Below are the code and all the weights of a small trained network. Each question names an input and a class and asks about switching units off, where a switched-off unit gives its printed mean instead of its output.

import numpy as np


def w(rows, s, z=0):
    codes = np.array(rows[::2]) - 128.0
    scale = np.full(codes.shape[1], s)
    scale[-1] = z or s
    return codes * scale


def norm(h):
    return h / np.sqrt((h * h).mean(-1, keepdims=True) + 1e-5)


def f(y):
    return np.maximum(y, 0)


def log_softmax(a):
    a = a - a.max(-1, keepdims=True)
    return a - np.log(np.exp(a).sum(-1, keepdims=True))


def net(x, mask):
    res = np.array(x, float).reshape(1, 8) / 4 @ E
    u = 0
    for l in range(4):
        y = f(norm(res) @ A[l][:, :-1].T + A[l][:, -1])
        res = res + np.where(mask[u : u + 5], y, B[l][:, -1]) @ B[l][:, :-1]
        u += 5
    return log_softmax(norm(res)[-1] @ U[:, :-1].T + U[:, -1])


A, B = {}, {}
E = w([
[132,132,137,140,120,130,121,125,133],'x0',
[157,47,175,116,87,3,96,188,126],'x1',
[115,124,123,123,129,125,125,121,119],'x2',
[216,123,203,74,148,137,140,66,71],'x3',
[57,161,139,124,95,101,64,83,87],'x4',
[79,155,204,134,80,96,242,131,142],'x5',
[125,127,134,141,121,129,121,121,129],'x6',
[81,122,192,54,217,118,110,131,221],'x7',
],0.0064)
A[0] = w([
[62,216,179,189,76,98,234,156,104,3],'0.n0',
[150,122,29,91,108,183,47,147,64,130],'0.n1',
[31,85,165,106,229,88,100,25,226,164],'0.n2',
[203,3,133,127,153,255,176,209,156,13],'0.n3',
[70,115,65,185,132,90,116,225,221,17],'0.n4',
],0.0055,0.0022)
B[0] = w([
[141,37,63,55,91,185,76,131,142,225],'0.n0',
[158,74,143,133,91,97,100,110,217,239],'0.n1',
[160,155,177,153,120,90,127,130,242,253],'0.n2',
[175,155,173,159,73,151,187,164,176,196],'0.n3',
[139,191,130,108,2,66,70,137,157,216],'0.n4',
],0.0095,0.0046)
A[1] = w([
[143,103,84,138,184,156,85,146,134,26],'1.n0',
[93,197,74,143,181,254,134,98,161,144],'1.n1',
[20,99,170,79,85,148,236,144,113,81],'1.n2',
[197,164,161,91,205,146,140,65,71,156],'1.n3',
[130,142,108,136,49,99,99,121,171,247],'1.n4',
],0.0072,0.0014)
B[1] = w([
[74,60,126,134,126,190,75,137,178,136],'1.n0',
[74,98,202,217,80,6,108,187,84,180],'1.n1',
[177,65,154,187,115,184,44,141,175,164],'1.n2',
[166,126,142,103,79,43,130,137,141,160],'1.n3',
[129,138,144,124,212,200,143,134,75,255],'1.n4',
],0.011,0.0082)
A[2] = w([
[30,169,32,165,113,138,145,166,174,112],'2.n0',
[105,143,150,129,127,120,110,138,101,214],'2.n1',
[157,87,84,183,135,100,154,142,69,154],'2.n2',
[125,139,92,173,152,158,146,142,2,42],'2.n3',
[159,150,174,85,112,136,154,50,113,2],'2.n4',
],0.0086,0.0014)
B[2] = w([
[218,126,97,15,48,37,94,161,104,237],'2.n0',
[123,113,197,132,220,178,186,183,72,191],'2.n1',
[27,117,106,169,158,125,255,161,151,251],'2.n2',
[141,172,134,26,213,142,133,92,131,217],'2.n3',
[178,217,110,74,84,154,97,111,99,194],'2.n4',
],0.0089,0.0033)
A[3] = w([
[72,170,146,90,148,159,54,106,97,209],'3.n0',
[152,130,1,160,113,176,186,96,31,154],'3.n1',
[117,127,200,129,183,131,152,214,172,251],'3.n2',
[124,109,175,127,109,200,120,120,181,155],'3.n3',
[144,211,101,78,38,84,117,171,114,131],'3.n4',
],0.0094,0.0028)
B[3] = w([
[166,118,42,107,91,183,221,90,78,174],'3.n0',
[55,194,190,81,194,104,109,117,254,181],'3.n1',
[63,134,77,156,156,151,163,127,37,255],'3.n2',
[133,112,56,105,95,153,89,97,157,199],'3.n3',
[198,151,196,158,113,123,162,36,106,201],'3.n4',
],0.0094,0.0096)
U = w([
[180,163,155,81,48,79,107,118,122,104],'0',
[58,189,142,86,208,135,136,126,203,77],'1',
[125,28,74,132,86,167,56,132,162,105],'2',
[82,95,157,159,144,89,123,186,7,70],'3',
[132,137,95,142,120,185,160,104,94,253],'4',
],0.014,0.0033)

Each question gives the input, the list of numbers given to net, and the class t.
The units are the neurons (one row each of A and B). Each row of codes is followed by its name. A weight is (code - 128) times the scale printed after its matrix; where a second scale follows, it is the last column's (A, B and U).
mask holds one flag per neuron, layer by layer. A switched-off neuron (its flag False) gives its mean, the last column of its row in B, instead of its output. The means were averaged over made-up inputs and are rounded, as every weight is.
A unit's drop is (log p(t) with every unit on - log p(t) with that unit switched off) / (log p(t) with every unit on - log p(t) with every unit switched off).
The circuit of an input: a set's keep is (log p(t) with only the set's units on - log p(t) with every unit switched off) / (log p(t) with every unit on - log p(t) with every unit switched off). Starting from the 12 units with the biggest drops (on a tie, the unit counted first), units are removed one at a time, each time the one whose removal leaves the highest keep (on an exact tie, the one counted first), for as long as the keep stays at least 0.8.
circuit, biggest first: the units of the circuit, biggest drop first
k most important neurons: the k neurons with the biggest drops, biggest first
k most important neurons of layer l: the k neurons of layer l with the biggest drops, biggest first
input [3,4,-5,-8,-8,-6,-2,-1], class 0: circuit, biggest first : [0.n4; 3.n4]
input [2,2,-1,-5,-8,6,1,5], class 4: circuit, biggest first : [3.n2; 3.n1]
input [-6,-8,-3,-1,-4,0,-3,5], class 3: circuit, biggest first : [1.n1]
input [7,3,-5,-8,-5,-7,8,-8], class 0: 2 most important neurons of layer 2 : [2.n0; 2.n1]
input [-8,8,-5,4,7,-7,0,0], class 3: 3 most important neurons : [0.n0; 3.n3; 1.n2]
input [-5,2,6,-7,-3,-4,2,-7], class 0: 4 most important neurons : [0.n4; 2.n0; 3.n4; 0.n1]
input [5,1,2,6,8,5,1,0], class 4: circuit, biggest first : [3.n0; 2.n0]
input [1,-2,-6,3,-4,8,-5,6], class 2: circuit, biggest first : [1.n2; 3.n3; 0.n0]
input [4,4,-3,1,-8,4,-3,6], class 4: 2 most important neurons : [3.n1; 3.n2]
input [8,-3,8,1,4,4,-2,-5], class 1: 2 most important neurons : [3.n1; 0.n0]
input [-8,-3,3,5,1,8,3,7], class 2: circuit, biggest first : [1.n2; 3.n3]
input [-5,0,-5,2,7,5,6,3], class 4: 3 most important neurons of layer 0 : [0.n2; 0.n1; 0.n3]
input [7,-5,1,7,-5,-3,0,1], class 0: 3 most important neurons : [1.n3; 1.n4; 0.n3]
input [-6,0,0,6,-3,3,-4,6], class 0: circuit, biggest first : [1.n4; 3.n1]
input [5,-7,6,-1,-2,-7,-8,1], class 2: 2 most important neurons of layer 2 : [2.n2; 2.n3]
input [-1,8,-7,5,3,-4,-8,-1], class 3: most important neuron : [2.n0]
input [-3,-6,2,6,-7,7,-5,0], class 2: 2 most important neurons : [1.n2; 1.n4]
input [-7,-8,5,7,4,-2,-6,-6], class 3: 2 most important neurons : [1.n1; 0.n4]
input [-2,6,8,-2,-7,-4,1,-2], class 4: 2 most important neurons : [1.n1; 0.n3]
input [-1,2,-1,-2,8,-4,4,3], class 4: circuit, biggest first : [3.n0]
input [7,-6,7,-5,-4,6,2,0], class 2: circuit, biggest first : [1.n2; 0.n0]
input [-4,2,-6,-7,-8,2,-1,-8], class 1: 2 most important neurons : [3.n1; 1.n4]
input [-8,2,0,1,3,2,-4,1], class 4: 2 most important neurons : [1.n1; 0.n2]
